Below are the code and all the weights of a small trained network. Each question names an input and a class and asks about switching units off, where a switched-off unit gives its printed mean instead of its output.

import numpy as np


def w(rows, s, z=0):
    codes = np.array(rows[::2]) - 128.0
    scale = np.full(codes.shape[1], s)
    scale[-1] = z or s
    return codes * scale


def f(y):
    return y / 2 * (1 + np.tanh(0.7978845608 * (y + 0.044715 * y**3)))


def log_softmax(a):
    a = a - a.max(-1, keepdims=True)
    return a - np.log(np.exp(a).sum(-1, keepdims=True))


def net(x, mask):
    res = np.array(x, float).reshape(1, 7) / 4 @ E
    y = f(res @ A[0][:, :-1].T + A[0][:, -1])
    res = res + np.where(mask, y, B[0][:, -1]) @ B[0][:, :-1]
    return log_softmax(res[-1] @ U[:, :-1].T + U[:, -1])


A, B = {}, {}
E = w([
[216,8,108,82,122],'x0',
[107,80,56,254,22],'x1',
[112,117,143,109,95],'x2',
[120,116,162,130,99],'x3',
[143,120,174,157,125],'x4',
[126,131,120,125,131],'x5',
[90,90,167,128,123],'x6',
],0.0079)
A[0] = w([
[141,194,114,8,161,122],'N0',
[176,90,110,64,72,106],'N1',
[111,136,179,84,174,107],'N2',
[73,222,144,142,105,35],'N3',
[78,96,30,212,55,79],'N4',
[45,182,109,108,76,2],'N5',
[148,173,167,69,168,147],'N6',
[177,40,196,107,84,94],'N7',
[3,244,159,165,125,63],'N8',
[154,44,87,86,129,147],'N9',
[91,110,129,67,204,48],'N10',
[181,184,98,184,116,117],'N11',
[167,172,111,149,95,92],'N12',
[160,83,99,104,197,18],'N13',
[99,97,94,220,134,74],'N14',
[137,128,107,238,146,116],'N15',
],0.011,0.0023)
B[0] = w([
[83,77,157,80,114,212],'N0',
[229,136,132,231,137,179],'N1',
[64,113,151,96,49,176],'N2',
[183,205,44,218,130,184],'N3',
[31,56,164,42,40,254],'N4',
[167,96,68,116,185,163],'N5',
[66,143,218,2,3,194],'N6',
[156,211,80,156,122,192],'N7',
[159,197,86,212,234,236],'N8',
[233,222,73,190,177,199],'N9',
[114,111,127,91,168,171],'N10',
[84,149,165,127,78,156],'N11',
[94,95,151,157,61,138],'N12',
[132,157,126,149,203,159],'N13',
[104,57,131,62,166,187],'N14',
[134,114,110,84,85,180],'N15',
],0.0074,0.01)
U = w([
[38,32,109,103,2,252],'0',
[178,148,5,251,141,4],'1',
],0.0075,3.5e-05)

Each question gives the input, the list of numbers given to net, and the class t.
The units are the neurons (one row each of A and B). Each row of codes is followed by its name. A weight is (code - 128) times the scale printed after its matrix; where a second scale follows, it is the last column's (A, B and U).
mask holds one flag per neuron, in row order. A switched-off neuron (its flag False) gives its mean, the last column of its row in B, instead of its output. The means were averaged over made-up inputs and are rounded, as every weight is.
A unit's drop is (log p(t) with every unit on - log p(t) with that unit switched off) / (log p(t) with every unit on - log p(t) with every unit switched off).
unit that matters most: the unit with the biggest drop
top k neurons: the k neurons with the biggest drops, biggest first
drop when u is switched off: that unit's drop, to one decimal
input [-6,-4,3,3,2,8,8], class 1: unit that matters most : N8
input [6,-8,-3,-5,-8,6,-7], class 0: top 2 neurons : [N6, N0]
input [-8,8,-4,7,-2,-4,-7], class 0: top 2 neurons : [N4, N14]
input [-8,-7,0,6,-7,-1,3], class 1: top 3 neurons : [N8, N3, N4]
input [-8,5,-4,8,-3,-7,5], class 1: top 2 neurons : [N8, N3]
input [7,8,-3,-1,-4,-8,-5], class 0: top 2 neurons : [N4, N8]
input [-5,6,-1,-7,1,4,2], class 0: top 2 neurons : [N4, N9]
input [-5,7,-4,-1,6,-8,-6], class 0: drop when N4 is switched off : 0.6
input [3,6,-5,6,-7,2,-8], class 0: drop when N4 is switched off : 0.1
input [-2,-3,-4,-1,-8,6,-6], class 0: drop when N0 is switched off : 0.2
input [8,4,-7,1,-6,-1,5], class 1: drop when N9 is switched off : 0.1
